Below are the code and all the weights of a small trained network. Each question names an input and a class and asks about switching units off, where a switched-off unit gives its printed mean instead of its output.

import numpy as np


def w(rows, s, z=0):
    codes = np.array(rows[::2]) - 128.0
    scale = np.full(codes.shape[1], s)
    scale[-1] = z or s
    return codes * scale


def norm(h):
    return h / np.sqrt((h * h).mean(-1, keepdims=True) + 1e-5)


def f(y):
    return np.maximum(y, 0)


def log_softmax(a):
    a = a - a.max(-1, keepdims=True)
    return a - np.log(np.exp(a).sum(-1, keepdims=True))


def net(x, mask):
    res = np.array(x, float).reshape(1, 3) / 4 @ E
    u = 0
    for l in range(4):
        y = f(norm(res) @ A[l][:, :-1].T + A[l][:, -1])
        res = res + np.where(mask[u : u + 3], y, B[l][:, -1]) @ B[l][:, :-1]
        u += 3
    return log_softmax(norm(res)[-1] @ U[:, :-1].T + U[:, -1])


A, B = {}, {}
E = w([
[79,187,227,98],'x0',
[7,2,94,81],'x1',
[110,16,203,199],'x2',
],0.00094)
A[0] = w([
[165,254,149,200,125],'L0N0',
[62,67,95,77,254],'L0N1',
[122,171,131,47,147],'L0N2',
],0.0027,0.00049)
B[0] = w([
[252,8,219,14,250],'L0N0',
[172,184,143,211,232],'L0N1',
[70,134,234,160,180],'L0N2',
],0.0026,0.0018)
A[1] = w([
[83,117,186,114,60],'L1N0',
[144,131,2,99,63],'L1N1',
[79,134,71,115,2],'L1N2',
],0.0043,0.00078)
B[1] = w([
[99,194,150,159,247],'L1N0',
[41,185,252,178,250],'L1N1',
[135,170,154,178,164],'L1N2',
],0.0035,0.0011)
A[2] = w([
[106,194,182,1,140],'L2N0',
[117,124,217,107,127],'L2N1',
[115,30,177,161,255],'L2N2',
],0.0027,0.00077)
B[2] = w([
[158,40,27,253,210],'L2N0',
[67,187,125,130,216],'L2N1',
[135,193,43,97,250],'L2N2',
],0.0025,0.0021)
A[3] = w([
[252,131,205,75,253],'L3N0',
[162,125,120,104,59],'L3N1',
[115,18,19,151,167],'L3N2',
],0.0034,0.00046)
B[3] = w([
[165,96,197,1,255],'L3N0',
[130,130,146,129,149],'L3N1',
[184,133,70,146,182],'L3N2',
],0.0051,0.0029)
U = w([
[16,210,201,214,209],'0',
[121,105,114,106,2],'1',
[231,109,237,1,207],'2',
[184,94,7,210,165],'3',
],0.0078,0.0049)

Each question gives the input, the list of numbers given to net, and the class t.
The units are the neurons (one row each of A and B). Each row of codes is followed by its name. A weight is (code - 128) times the scale printed after its matrix; where a second scale follows, it is the last column's (A, B and U).
mask holds one flag per neuron, layer by layer. A switched-off neuron (its flag False) gives its mean, the last column of its row in B, instead of its output. The means were averaged over made-up inputs and are rounded, as every weight is.
A unit's drop is (log p(t) with every unit on - log p(t) with that unit switched off) / (log p(t) with every unit on - log p(t) with every unit switched off).
The circuit of an input: a set's keep is (log p(t) with only the set's units on - log p(t) with every unit switched off) / (log p(t) with every unit on - log p(t) with every unit switched off). Starting from all 12 units, units are removed one at a time, each time the one whose removal leaves the highest keep (on an exact tie, the one counted first), for as long as the keep stays at least 0.8.
circuit, biggest first: the units of the circuit, biggest drop first
top k neurons: the k neurons with the biggest drops, biggest first
top k neurons in layer l: the k neurons of layer l with the biggest drops, biggest first
drop of u: that unit's drop, to one decimal
input [-6,3,2], class 3: circuit, biggest first -> (L3N0)
input [-7,0,2], class 3: top 3 neurons -> (L3N0; L1N0; L2N1)
input [0,2,-1], class 0: top 3 neurons -> (L0N0; L3N0; L2N0)
input [-1,0,-5], class 3: circuit, biggest first -> (L2N0; L3N0)
input [-8,-2,8], class 3: top 2 neurons -> (L0N0; L3N0)
input [5,2,-4], class 0: top 2 neurons -> (L3N0; L0N2)
input [-6,6,7], class 3: top 2 neurons in layer 3 -> (L3N0; L3N2)
input [7,2,3], class 0: drop of L3N0 -> 0.2
input [7,8,5], class 0: drop of L3N0 -> 0.3
input [-1,2,-8], class 0: drop of L0N0 -> 0.3
